Below are the code and all the weights of a small trained network. Each question names an input and a class and asks about switching units off, where a switched-off unit gives its printed mean instead of its output.

import numpy as np


def w(rows, s, z=0):
    codes = np.array(rows[::2]) - 128.0
    scale = np.full(codes.shape[1], s)
    scale[-1] = z or s
    return codes * scale


def norm(h):
    return h / np.sqrt((h * h).mean(-1, keepdims=True) + 1e-5)


def f(y):
    return y / 2 * (1 + np.tanh(0.7978845608 * (y + 0.044715 * y**3)))


def log_softmax(a):
    a = a - a.max(-1, keepdims=True)
    return a - np.log(np.exp(a).sum(-1, keepdims=True))


def net(x, mask):
    res = np.array(x, float).reshape(1, 5) / 4 @ E
    u = 0
    for l in range(4):
        y = f(norm(res) @ A[l][:, :-1].T + A[l][:, -1])
        res = res + np.where(mask[u : u + 6], y, B[l][:, -1]) @ B[l][:, :-1]
        u += 6
    return log_softmax(norm(res)[-1] @ U[:, :-1].T + U[:, -1])


A, B = {}, {}
E = w([
[83,103,180,118],'x0',
[72,204,114,170],'x1',
[142,164,159,114],'x2',
[55,68,169,81],'x3',
[82,110,12,53],'x4',
],0.011)
A[0] = w([
[97,80,74,65,88],'0.n0',
[66,146,5,152,151],'0.n1',
[148,153,153,124,98],'0.n2',
[51,98,178,157,88],'0.n3',
[224,161,119,169,93],'0.n4',
[23,192,76,100,3],'0.n5',
],0.02,0.0049)
B[0] = w([
[162,101,114,38,218],'0.n0',
[73,160,47,166,248],'0.n1',
[128,160,167,104,138],'0.n2',
[79,89,174,176,196],'0.n3',
[201,130,75,171,211],'0.n4',
[63,253,119,81,215],'0.n5',
],0.027,0.011)
A[1] = w([
[93,90,179,161,113],'1.n0',
[142,135,189,78,81],'1.n1',
[237,173,190,166,2],'1.n2',
[100,105,201,136,50],'1.n3',
[215,165,151,125,190],'1.n4',
[169,66,123,6,40],'1.n5',
],0.02,0.0028)
B[1] = w([
[103,104,165,179,201],'1.n0',
[115,93,131,193,146],'1.n1',
[219,232,123,98,253],'1.n2',
[104,111,182,170,195],'1.n3',
[196,176,130,165,224],'1.n4',
[169,5,84,74,237],'1.n5',
],0.025,0.0073)
A[2] = w([
[81,99,248,181,148],'2.n0',
[146,114,207,249,251],'2.n1',
[168,63,183,162,74],'2.n2',
[38,167,148,70,11],'2.n3',
[148,81,168,33,65],'2.n4',
[147,118,174,185,120],'2.n5',
],0.02,0.0013)
B[2] = w([
[132,95,238,26,248],'2.n0',
[144,127,252,113,254],'2.n1',
[126,208,62,7,193],'2.n2',
[103,232,52,72,222],'2.n3',
[193,58,84,88,184],'2.n4',
[118,149,158,61,184],'2.n5',
],0.022,0.0085)
A[3] = w([
[75,87,92,172,135],'3.n0',
[138,119,25,181,129],'3.n1',
[24,99,105,148,4],'3.n2',
[102,111,141,175,61],'3.n3',
[105,82,188,204,63],'3.n4',
[127,66,60,250,74],'3.n5',
],0.022,0.0032)
B[3] = w([
[180,134,154,116,144],'3.n0',
[57,71,214,193,254],'3.n1',
[90,150,134,52,163],'3.n2',
[120,136,175,150,113],'3.n3',
[75,103,201,141,156],'3.n4',
[109,36,174,252,153],'3.n5',
],0.025,0.0072)
U = w([
[115,101,101,252,5],'0',
[39,210,54,98,200],'1',
[158,44,77,66,145],'2',
[115,150,238,54,76],'3',
[237,215,132,172,153],'4',
],0.02,0.003)

Each question gives the input, the list of numbers given to net, and the class t.
The units are the neurons (one row each of A and B). Each row of codes is followed by its name. A weight is (code - 128) times the scale printed after its matrix; where a second scale follows, it is the last column's (A, B and U).
mask holds one flag per neuron, layer by layer. A switched-off neuron (its flag False) gives its mean, the last column of its row in B, instead of its output. The means were averaged over made-up inputs and are rounded, as every weight is.
A unit's drop is (log p(t) with every unit on - log p(t) with that unit switched off) / (log p(t) with every unit on - log p(t) with every unit switched off).
The circuit of an input: a set's keep is (log p(t) with only the set's units on - log p(t) with every unit switched off) / (log p(t) with every unit on - log p(t) with every unit switched off). Starting from the 12 units with the biggest drops (on a tie, the unit counted first), units are removed one at a time, each time the one whose removal leaves the highest keep (on an exact tie, the one counted first), for as long as the keep stays at least 0.8.
units of the circuit, in order: the units of the circuit, biggest drop first
top k neurons: the k neurons with the biggest drops, biggest first
k most important neurons of layer l: the k neurons of layer l with the biggest drops, biggest first
drop when u is switched off: that unit's drop, to one decimal
input [6,0,-1,-1,5], class 1: units of the circuit, in order -> (0.n1)
input [-3,1,5,-2,3], class 1: top 2 neurons -> (0.n5; 1.n4)
input [7,-1,-4,4,6], class 2: units of the circuit, in order -> (0.n0; 1.n5)
input [2,-2,3,6,8], class 2: units of the circuit, in order -> (0.n0; 1.n5)
input [-7,8,7,3,-3], class 4: top 2 neurons -> (0.n1; 0.n3)
input [1,0,-4,2,5], class 1: top 2 neurons -> (0.n1; 0.n5)
input [-1,-7,8,2,-1], class 4: top 3 neurons -> (0.n1; 0.n0; 0.n3)
input [0,-2,7,1,6], class 2: 2 most important neurons of layer 0 -> (0.n0; 0.n3)
input [1,-1,6,2,1], class 2: top 2 neurons -> (0.n1; 1.n5)
input [0,3,-6,-8,4], class 0: drop when 3.n5 is switched off -> 0.2
input [4,6,-3,-7,-2], class 0: drop when 2.n0 is switched off -> 0.5
input [4,-8,-5,-3,-6], class 4: drop when 1.n0 is switched off -> 0.0
input [-2,0,-5,-8,7], class 0: 2 most important neurons of layer 2 -> (2.n0; 2.n2)
input [-6,5,6,-4,2], class 0: top neuron -> (0.n4)
